Below is a small trained network, with its code and all its weights. Each question gives an input and a target symbol and asks what happens when units are switched off, that is, made to give their printed mean instead of their output.

import numpy as np


def w(rows, s, z=0):
    codes = np.array(rows[::2]) - 128.0
    scale = np.full(codes.shape[1], s)
    scale[-1] = z or s
    return codes * scale


def norm(h):
    return h / np.sqrt((h * h).mean(-1, keepdims=True) + 1e-5)


def f(y):
    return y / 2 * (1 + np.tanh(0.7978845608 * (y + 0.044715 * y**3)))


def softmax(a):
    e = np.exp(a - a.max(-1, keepdims=True))
    return e / e.sum(-1, keepdims=True)


def log_softmax(a):
    a = a - a.max(-1, keepdims=True)
    return a - np.log(np.exp(a).sum(-1, keepdims=True))


def net(x, mask):
    ids = ['ΓΛαδεζθμτ'.index(c) for c in x.split()]
    T = len(ids)
    res = E[ids] + P[:T]
    u = 0
    for l in range(2):
        q, k, v = (norm(res) @ M[l].T for M in (Q, K, V))
        z = softmax(np.where(np.tri(T) > 0, q @ k.T / 4**0.5, -1e9)) @ v
        res = res + np.where(mask[u], z, O[l][:, -1]) @ O[l][:, :-1]
        u += 1
        y = f(norm(res) @ A[l][:, :-1].T + A[l][:, -1])
        res = res + np.where(mask[u : u + 8], y, B[l][:, -1]) @ B[l][:, :-1]
        u += 8
    return log_softmax(norm(res)[-1] @ U[:, :-1].T + U[:, -1])


Q, K, V, O, A, B = {}, {}, {}, {}, {}, {}
E = w([
[104,183,124,156,148,80,139,108,167,123,141],'Γ',
[114,156,92,97,115,136,132,143,106,180,161],'Λ',
[168,159,166,143,125,79,167,159,129,137,150],'α',
[103,119,155,153,117,96,209,141,97,155,123],'δ',
[152,120,123,144,116,65,102,151,90,99,115],'ε',
[112,156,128,148,104,162,131,173,136,132,84],'ζ',
[193,115,154,163,110,142,116,3,87,179,134],'θ',
[79,115,131,116,129,57,147,113,123,135,80],'μ',
[161,145,143,78,168,138,154,140,130,72,110],'τ',
],0.018)
P = w([
[209,122,2,157,130,111,182,220,217,163,140],'0',
[169,113,68,142,151,114,153,171,176,159,113],'1',
[159,129,99,128,143,107,142,154,166,163,103],'2',
[152,143,119,124,142,106,144,139,149,161,102],'3',
[137,152,133,121,132,102,138,128,136,149,104],'4',
[127,160,145,114,125,102,135,120,117,135,106],'5',
[116,160,151,113,119,111,139,111,103,117,110],'6',
[102,168,162,108,111,111,135,100,94,112,110],'7',
[99,167,172,104,104,113,142,90,81,99,110],'8',
[84,176,179,101,97,116,144,82,73,80,113],'9',
],0.0088)
Q[0] = w([
[115,254,171,149,76,106,244,107,100,164,52],'0.h0',
[137,111,113,105,153,185,5,155,107,128,124],'0.h0',
[157,132,133,131,61,101,174,107,162,89,86],'0.h0',
[114,53,115,168,76,228,109,84,158,103,182],'0.h0',
],0.0055)
K[0] = w([
[152,116,192,145,91,180,89,3,80,118,145],'0.h0',
[69,119,147,117,162,68,178,164,134,112,143],'0.h0',
[142,112,95,139,167,143,128,124,109,169,140],'0.h0',
[166,36,78,128,176,98,138,155,200,142,133],'0.h0',
],0.0064)
V[0] = w([
[180,121,141,132,192,2,162,51,126,94,97],'0.h0',
[181,78,135,220,93,182,162,106,204,153,7],'0.h0',
[170,118,57,111,114,197,125,18,77,213,173],'0.h0',
[78,78,153,75,120,114,219,114,104,162,97],'0.h0',
],0.0047)
O[0] = w([
[130,55,143,58,110,107,120,179,204,201,92,222],'0.h0',
[98,123,143,82,3,130,129,131,145,62,209,196],'0.h0',
[63,65,118,146,167,161,104,248,124,59,169,251],'0.h0',
[148,96,131,144,146,69,154,181,136,155,187,157],'0.h0',
],0.0063,0.0027)
A[0] = w([
[165,152,139,122,109,171,141,61,99,171,104,19],'0.n0',
[214,134,100,215,101,108,102,121,169,125,156,41],'0.n1',
[24,84,189,141,132,163,69,133,163,82,134,75],'0.n2',
[70,71,77,2,121,135,39,141,106,68,108,2],'0.n3',
[55,91,189,92,101,233,38,120,92,121,134,18],'0.n4',
[168,130,148,162,186,108,129,70,125,174,128,16],'0.n5',
[85,88,134,94,64,212,133,167,110,151,166,42],'0.n6',
[77,26,158,12,151,142,65,78,123,90,128,5],'0.n7',
],0.0072,0.0045)
B[0] = w([
[160,81,65,160,126,130,111,139,141,123,140,136],'0.n0',
[103,133,91,189,133,147,68,92,93,163,109,153],'0.n1',
[135,157,81,135,19,144,59,69,177,63,115,205],'0.n2',
[172,167,169,198,201,115,43,164,160,202,59,207],'0.n3',
[128,107,94,11,165,129,142,117,142,61,122,177],'0.n4',
[134,81,146,136,140,69,91,153,116,156,119,123],'0.n5',
[103,114,136,84,191,69,120,57,101,128,87,251],'0.n6',
[77,213,112,59,155,98,230,115,253,188,90,152],'0.n7',
],0.0071,0.002)
Q[1] = w([
[102,4,181,166,120,36,116,86,196,61,90],'1.h0',
[62,120,82,101,162,61,154,83,69,176,173],'1.h0',
[110,176,190,99,132,84,127,159,150,83,55],'1.h0',
[31,164,127,228,54,188,165,181,126,150,77],'1.h0',
],0.011)
K[1] = w([
[117,25,98,109,48,123,116,113,224,175,147],'1.h0',
[29,71,172,145,201,122,105,176,94,145,74],'1.h0',
[144,89,140,72,90,158,120,9,113,98,143],'1.h0',
[80,195,134,120,70,67,199,75,63,112,137],'1.h0',
],0.011)
V[1] = w([
[174,112,174,254,194,54,133,5,117,124,242],'1.h0',
[76,102,215,240,143,153,227,105,150,67,25],'1.h0',
[190,61,181,224,44,137,57,217,80,141,38],'1.h0',
[44,158,109,77,114,60,78,97,38,168,95],'1.h0',
],0.0051)
O[1] = w([
[223,113,105,138,181,121,171,126,206,210,185,50],'1.h0',
[136,106,187,152,11,125,117,165,218,118,69,4],'1.h0',
[188,178,157,120,93,159,254,46,123,17,85,73],'1.h0',
[130,120,27,61,144,105,140,159,130,65,139,218],'1.h0',
],0.0068,0.0033)
A[1] = w([
[176,163,194,187,97,116,186,150,210,154,131,100],'1.n0',
[254,202,201,208,170,121,134,128,94,186,129,2],'1.n1',
[135,143,238,164,165,79,138,89,83,134,105,98],'1.n2',
[171,28,121,253,67,98,6,127,89,136,182,145],'1.n3',
[155,106,89,142,168,118,73,140,170,173,185,145],'1.n4',
[179,117,223,94,233,172,146,76,160,121,172,34],'1.n5',
[206,140,122,33,182,171,95,176,215,23,149,76],'1.n6',
[143,8,156,59,131,179,174,136,139,29,108,63],'1.n7',
],0.0082,0.0092)
B[1] = w([
[99,95,140,144,154,109,148,102,95,104,192,211],'1.n0',
[176,243,200,4,117,94,30,180,107,99,133,150],'1.n1',
[99,152,84,133,107,22,188,110,130,123,119,172],'1.n2',
[227,69,120,115,145,127,172,49,148,126,64,193],'1.n3',
[102,169,171,142,132,120,110,86,145,50,105,255],'1.n4',
[46,60,149,78,147,223,119,164,191,109,141,130],'1.n5',
[118,119,141,169,77,173,74,103,62,188,85,213],'1.n6',
[144,131,81,124,133,72,78,148,178,225,144,148],'1.n7',
],0.011,0.0035)
U = w([
[98,185,125,187,179,108,139,55,242,146,118,83],'Γ',
[213,159,212,71,135,100,100,152,130,106,160,119],'Λ',
[223,104,73,102,170,165,186,59,132,119,76,254],'α',
[148,108,51,71,70,101,137,243,234,137,133,118],'δ',
[113,92,188,85,189,224,128,126,177,127,117,161],'ε',
[73,130,77,126,214,122,113,142,39,106,142,87],'ζ',
[69,155,163,153,41,145,104,86,106,26,110,100],'θ',
[105,33,180,153,123,125,164,142,99,147,198,197],'μ',
[125,121,155,175,100,117,70,114,76,255,66,78],'τ',
],0.0094,0.0034)

Each question gives the input, a string of symbols that net reads in full, and the target symbol t.
The units are the heads (4 rows each of Q, K, V and O) and the neurons (one row each of A and B). Each row of codes is followed by its name. A weight is (code - 128) times the scale printed after its matrix; where a second scale follows, it is the last column's (O, A, B and U).
mask holds one flag per unit, layer by layer, with each layer's heads first. A switched-off unit (its flag False) gives its mean, the last column of its rows in O or B, instead of its output. The means were averaged over made-up inputs and are rounded, as every weight is.
A unit's drop is (log p(t) with every unit on - log p(t) with that unit switched off) / (log p(t) with every unit on - log p(t) with every unit switched off).
The circuit of an input: a set's keep is (log p(t) with only the set's units on - log p(t) with every unit switched off) / (log p(t) with every unit on - log p(t) with every unit switched off). Starting from the 12 units with the biggest drops (on a tie, the unit counted first), units are removed one at a time, each time the one whose removal leaves the highest keep (on an exact tie, the one counted first), for as long as the keep stays at least 0.8.
units of the circuit, in order: the units of the circuit, biggest drop first
most important unit: the unit with the biggest drop
k most important neurons: the k neurons with the biggest drops, biggest first
k most important neurons of layer l: the k neurons of layer l with the biggest drops, biggest first
input Γ ε ζ τ θ ζ θ, target θ: 2 most important neurons of layer 0	0.n3; 0.n7
input ζ μ Λ ζ, target δ: units of the circuit, in order	0.h0; 1.h0; 1.n4
input μ Λ Γ Λ ε Γ ζ Γ Γ ζ, target Γ: most important unit	0.h0
input ζ θ μ θ, target δ: units of the circuit, in order	0.h0; 1.n7; 0.n4
input Λ ζ μ τ Λ τ Λ μ ζ, target δ: units of the circuit, in order	1.h0; 0.h0; 1.n6
input α τ θ ε ε α ε Γ Γ, target θ: units of the circuit, in order	0.h0; 0.n2
input μ μ ζ μ, target θ: 2 most important neurons of layer 0	0.n6; 0.n7
input τ τ θ Λ θ, target ζ: units of the circuit, in order	0.h0; 1.h0
input Λ ζ θ Λ θ θ Λ μ, target Γ: 2 most important neurons	0.n3; 1.n4
input Λ Λ ε α Λ α Λ, target Λ: 2 most important neurons	1.n1; 0.n6
input μ θ μ, target Γ: 2 most important neurons	0.n3; 0.n7
input ζ ε Λ Λ Λ ζ, target α: units of the circuit, in order	0.h0; 1.h0
input τ θ Λ δ Γ θ, target ζ: units of the circuit, in order	0.h0; 0.n3; 1.h0; 0.n6
input Γ θ δ α α, target μ: units of the circuit, in order	0.h0; 1.h0; 1.n0
input Λ τ Γ ζ τ ζ μ δ μ Λ, target τ: units of the circuit, in order	0.h0; 1.h0
input Γ ζ δ ζ, target μ: 2 most important neurons of layer 1	1.n0; 1.n4
input ζ α α μ ζ α Γ Λ ζ, target Λ: units of the circuit, in order	1.h0; 0.h0; 1.n1
input Γ δ Λ μ δ Λ, target δ: units of the circuit, in order	1.h0
input Λ δ Λ, target μ: units of the circuit, in order	1.h0; 1.n0; 0.h0
input ε θ Λ μ α ζ, target τ: units of the circuit, in order	1.n6; 0.h0; 1.h0; 1.n7
input ζ Λ Λ ζ τ ζ Λ, target θ: most important unit	1.h0
input Λ τ μ δ α τ ε, target α: 2 most important neurons	1.n3; 0.n7
input Λ Λ τ τ Λ θ τ Γ, target θ: 3 most important neurons	0.n2; 1.n6; 0.n5
input ε ζ ε, target θ: 2 most important neurons of layer 1	1.n3; 1.n7
input ζ τ τ Λ θ δ τ, target ε: 2 most important neurons	1.n5; 0.n7
